Below are the code and all the weights of a small trained network. Each question names an input and a class and asks about switching units off, where a switched-off unit gives its printed mean instead of its output.

import numpy as np


def w(rows, s, z=0):
    codes = np.array(rows[::2]) - 128.0
    scale = np.full(codes.shape[1], s)
    scale[-1] = z or s
    return codes * scale


def norm(h):
    return h / np.sqrt((h * h).mean(-1, keepdims=True) + 1e-5)


def f(y):
    return np.maximum(y, 0)


def log_softmax(a):
    a = a - a.max(-1, keepdims=True)
    return a - np.log(np.exp(a).sum(-1, keepdims=True))


def net(x, mask):
    res = np.array(x, float).reshape(1, 7) / 4 @ E
    u = 0
    for l in range(3):
        y = f(norm(res) @ A[l][:, :-1].T + A[l][:, -1])
        res = res + np.where(mask[u : u + 14], y, B[l][:, -1]) @ B[l][:, :-1]
        u += 14
    return log_softmax(norm(res)[-1] @ U[:, :-1].T + U[:, -1])


A, B = {}, {}
E = w([
[145,136,150,131,117,132,131,127,122,129],'x0',
[168,59,132,194,208,213,109,65,13,140],'x1',
[143,137,155,119,112,127,135,128,109,124],'x2',
[179,19,87,190,121,73,207,151,145,56],'x3',
[138,145,53,80,91,252,176,89,125,93],'x4',
[115,127,135,108,114,125,119,118,105,96],'x5',
[112,37,228,88,161,161,122,254,173,137],'x6',
],0.0048)
A[0] = w([
[68,46,181,156,117,56,118,167,111,170,93],'0.n0',
[112,84,167,98,152,84,151,115,120,155,141],'0.n1',
[121,140,152,128,100,90,177,143,153,121,50],'0.n2',
[149,138,165,131,149,111,161,16,162,116,250],'0.n3',
[128,120,140,95,72,149,53,205,205,101,209],'0.n4',
[150,62,144,164,114,23,136,109,158,87,116],'0.n5',
[123,181,66,132,76,82,129,141,134,140,185],'0.n6',
[136,35,96,133,139,123,158,136,141,1,94],'0.n7',
[124,104,131,105,229,163,195,28,74,145,124],'0.n8',
[20,215,204,205,179,70,80,143,98,185,61],'0.n9',
[142,166,126,98,117,125,187,133,206,99,6],'0.n10',
[75,204,139,108,127,163,56,118,109,218,56],'0.n11',
[172,151,151,161,79,42,132,93,53,151,222],'0.n12',
[176,89,46,110,96,212,147,163,116,85,11],'0.n13',
],0.0057,0.0024)
B[0] = w([
[125,138,119,89,156,134,133,56,163,94,220],'0.n0',
[125,70,110,142,180,163,106,112,137,64,176],'0.n1',
[109,108,119,201,115,145,145,130,148,106,164],'0.n2',
[121,65,51,97,128,96,124,179,159,121,232],'0.n3',
[87,106,157,125,131,144,101,153,143,181,250],'0.n4',
[174,180,137,135,172,105,119,181,138,106,223],'0.n5',
[141,107,124,149,42,114,103,70,143,136,242],'0.n6',
[165,181,143,134,145,107,156,196,97,191,243],'0.n7',
[68,88,158,166,77,110,119,123,126,192,253],'0.n8',
[148,134,141,125,197,104,139,80,140,2,248],'0.n9',
[88,119,154,132,92,96,176,97,118,149,183],'0.n10',
[135,220,107,141,116,161,112,189,83,114,247],'0.n11',
[128,84,54,148,151,134,64,102,207,112,251],'0.n12',
[128,183,152,85,190,112,143,70,163,89,218],'0.n13',
],0.0062,0.0041)
A[1] = w([
[68,111,75,4,120,221,181,89,167,156,78],'1.n0',
[170,123,91,188,106,62,237,91,108,125,184],'1.n1',
[132,138,163,94,103,38,77,155,164,118,107],'1.n2',
[176,133,119,184,57,102,202,153,177,90,80],'1.n3',
[180,170,132,193,81,123,152,197,74,69,114],'1.n4',
[67,45,173,43,156,188,142,201,84,180,4],'1.n5',
[50,125,175,40,174,195,70,177,163,145,131],'1.n6',
[138,121,86,127,179,239,123,91,186,45,137],'1.n7',
[160,29,66,140,148,137,208,194,67,29,136],'1.n8',
[83,117,132,53,86,162,174,139,126,98,91],'1.n9',
[158,74,123,159,180,123,48,117,96,150,141],'1.n10',
[80,160,182,19,36,47,98,62,173,134,139],'1.n11',
[81,82,197,176,134,131,119,59,2,124,64],'1.n12',
[150,69,95,130,206,136,96,164,32,142,67],'1.n13',
],0.005,0.0025)
B[1] = w([
[192,168,195,149,189,97,190,43,112,69,226],'1.n0',
[133,125,101,61,169,133,85,171,97,128,240],'1.n1',
[39,131,158,173,166,88,199,50,136,96,205],'1.n2',
[113,200,160,94,128,145,115,228,87,167,197],'1.n3',
[109,147,82,67,168,119,164,192,97,209,153],'1.n4',
[133,58,73,63,100,153,89,124,151,106,201],'1.n5',
[178,112,44,111,94,107,111,142,119,125,253],'1.n6',
[153,102,195,159,107,92,181,166,89,156,233],'1.n7',
[171,187,177,149,168,89,151,187,146,216,225],'1.n8',
[190,140,162,204,164,101,161,108,152,122,174],'1.n9',
[77,96,194,134,131,120,187,83,127,121,225],'1.n10',
[95,68,139,253,148,174,131,105,83,185,251],'1.n11',
[103,109,130,173,103,82,159,108,136,230,190],'1.n12',
[50,140,175,153,94,169,146,86,129,166,199],'1.n13',
],0.0056,0.0038)
A[2] = w([
[65,184,113,152,59,135,131,133,201,41,96],'2.n0',
[241,154,158,105,108,170,210,89,118,87,37],'2.n1',
[124,98,208,66,160,127,105,145,155,148,177],'2.n2',
[27,91,166,128,108,104,162,112,178,185,136],'2.n3',
[136,1,166,75,154,132,156,250,144,100,74],'2.n4',
[135,180,37,163,88,100,103,68,65,123,131],'2.n5',
[134,205,164,87,113,208,232,95,153,159,170],'2.n6',
[108,212,202,141,118,183,52,117,42,144,66],'2.n7',
[192,101,42,126,75,68,53,93,146,147,2],'2.n8',
[164,96,218,46,113,164,95,108,212,122,93],'2.n9',
[135,19,130,247,147,134,109,126,87,197,173],'2.n10',
[48,246,151,84,133,182,16,163,97,83,65],'2.n11',
[66,139,140,132,7,101,154,166,179,138,45],'2.n12',
[105,158,129,137,90,50,184,175,194,74,200],'2.n13',
],0.0064,0.0023)
B[2] = w([
[120,61,215,98,136,167,184,135,91,203,186],'2.n0',
[80,103,194,164,208,85,60,132,197,94,172],'2.n1',
[140,180,68,154,115,110,97,83,157,130,195],'2.n2',
[157,104,151,197,100,181,154,88,34,168,209],'2.n3',
[113,161,3,65,45,170,61,101,153,80,219],'2.n4',
[109,74,90,84,103,153,71,184,184,95,235],'2.n5',
[105,80,168,209,214,39,101,83,118,59,216],'2.n6',
[168,142,129,107,118,100,191,204,139,171,185],'2.n7',
[102,136,73,73,39,240,76,130,187,80,173],'2.n8',
[69,61,25,153,79,94,93,115,157,87,166],'2.n9',
[107,175,177,76,62,156,160,141,116,126,253],'2.n10',
[230,151,95,84,166,89,208,206,131,138,179],'2.n11',
[126,126,179,163,116,146,114,90,28,212,168],'2.n12',
[154,136,196,113,159,192,161,96,43,150,216],'2.n13',
],0.0072,0.0063)
U = w([
[45,67,225,202,19,182,193,43,27,252,84],'0',
[75,77,12,68,13,171,26,107,220,61,253],'1',
[226,221,103,77,194,43,206,229,117,184,105],'2',
[91,54,196,231,254,13,120,17,196,5,44],'3',
],0.009,0.0022)

Each question gives the input, the list of numbers given to net, and the class t.
The units are the neurons (one row each of A and B). Each row of codes is followed by its name. A weight is (code - 128) times the scale printed after its matrix; where a second scale follows, it is the last column's (A, B and U).
mask holds one flag per neuron, layer by layer. A switched-off neuron (its flag False) gives its mean, the last column of its row in B, instead of its output. The means were averaged over made-up inputs and are rounded, as every weight is.
A unit's drop is (log p(t) with every unit on - log p(t) with that unit switched off) / (log p(t) with every unit on - log p(t) with every unit switched off).
unit that matters most: the unit with the biggest drop
top k neurons: the k neurons with the biggest drops, biggest first
top k neurons in layer l: the k neurons of layer l with the biggest drops, biggest first
input [8,1,8,6,-7,-7,7], class 1: top 2 neurons => 2.n4, 2.n6
input [-1,-3,3,6,6,3,4], class 2: unit that matters most => 0.n7
input [-4,-8,-8,-8,-7,-3,-5], class 0: top 2 neurons => 0.n6, 1.n2
input [-4,-7,-3,-4,-2,-5,7], class 0: top 2 neurons in layer 1 => 1.n2, 1.n1
input [6,-1,8,-4,7,-4,6], class 3: top 2 neurons in layer 2 => 2.n6, 2.n1
input [2,-8,-6,-5,-8,-7,-6], class 0: top 2 neurons => 2.n0, 0.n6
input [7,-5,-4,0,6,-7,1], class 3: top 3 neurons => 1.n0, 2.n6, 0.n8
input [-7,3,-8,1,-5,-6,-5], class 1: top 3 neurons in layer 2 => 2.n8, 2.n6, 2.n10
input [-5,-8,6,3,4,8,-8], class 0: top 2 neurons => 2.n0, 2.n12
input [3,1,7,1,7,1,-6], class 3: top 2 neurons => 1.n0, 0.n13
input [5,-2,6,-2,-3,7,1], class 3: top 2 neurons => 0.n9, 0.n8
input [-5,-5,-1,-4,-5,-1,5], class 0: top 3 neurons => 1.n2, 2.n3, 1.n1
input [2,-3,8,-7,-8,4,-6], class 3: top 4 neurons => 0.n9, 0.n12, 1.n2, 0.n7
input [1,2,-3,-4,2,-8,4], class 1: unit that matters most => 1.n5
input [-5,6,-7,-8,5,7,-3], class 2: top 3 neurons => 0.n11, 2.n11, 2.n7
input [-4,7,3,1,8,0,4], class 3: top 2 neurons => 0.n13, 1.n0
input [-5,-4,3,-6,-3,0,-1], class 2: top 2 neurons => 0.n11, 2.n11
input [4,-4,0,7,-6,8,4], class 2: top 3 neurons => 0.n5, 0.n7, 2.n6
input [-8,-5,1,-6,0,-5,-3], class 2: top 3 neurons => 0.n11, 2.n11, 0.n8
input [7,1,1,3,6,6,1], class 3: unit that matters most => 0.n13
input [2,-6,7,-1,7,5,-4], class 3: top 2 neurons in layer 2 => 2.n6, 2.n1
input [3,3,6,-8,2,-4,-8], class 1: top 3 neurons in layer 2 => 2.n5, 2.n8, 2.n13
input [-2,5,0,0,-5,5,-6], class 1: top 2 neurons in layer 1 => 1.n11, 1.n2
input [7,-1,1,-3,4,-3,-2], class 3: top 2 neurons in layer 0 => 0.n7, 0.n5
input [5,2,-7,7,7,-6,-6], class 2: top 2 neurons in layer 1 => 1.n1, 1.n8
input [3,3,-5,4,3,2,2], class 2: top 2 neurons in layer 0 => 0.n7, 0.n4
input [8,1,-1,-1,-5,7,-3], class 3: top neuron in layer 0 => 0.n9
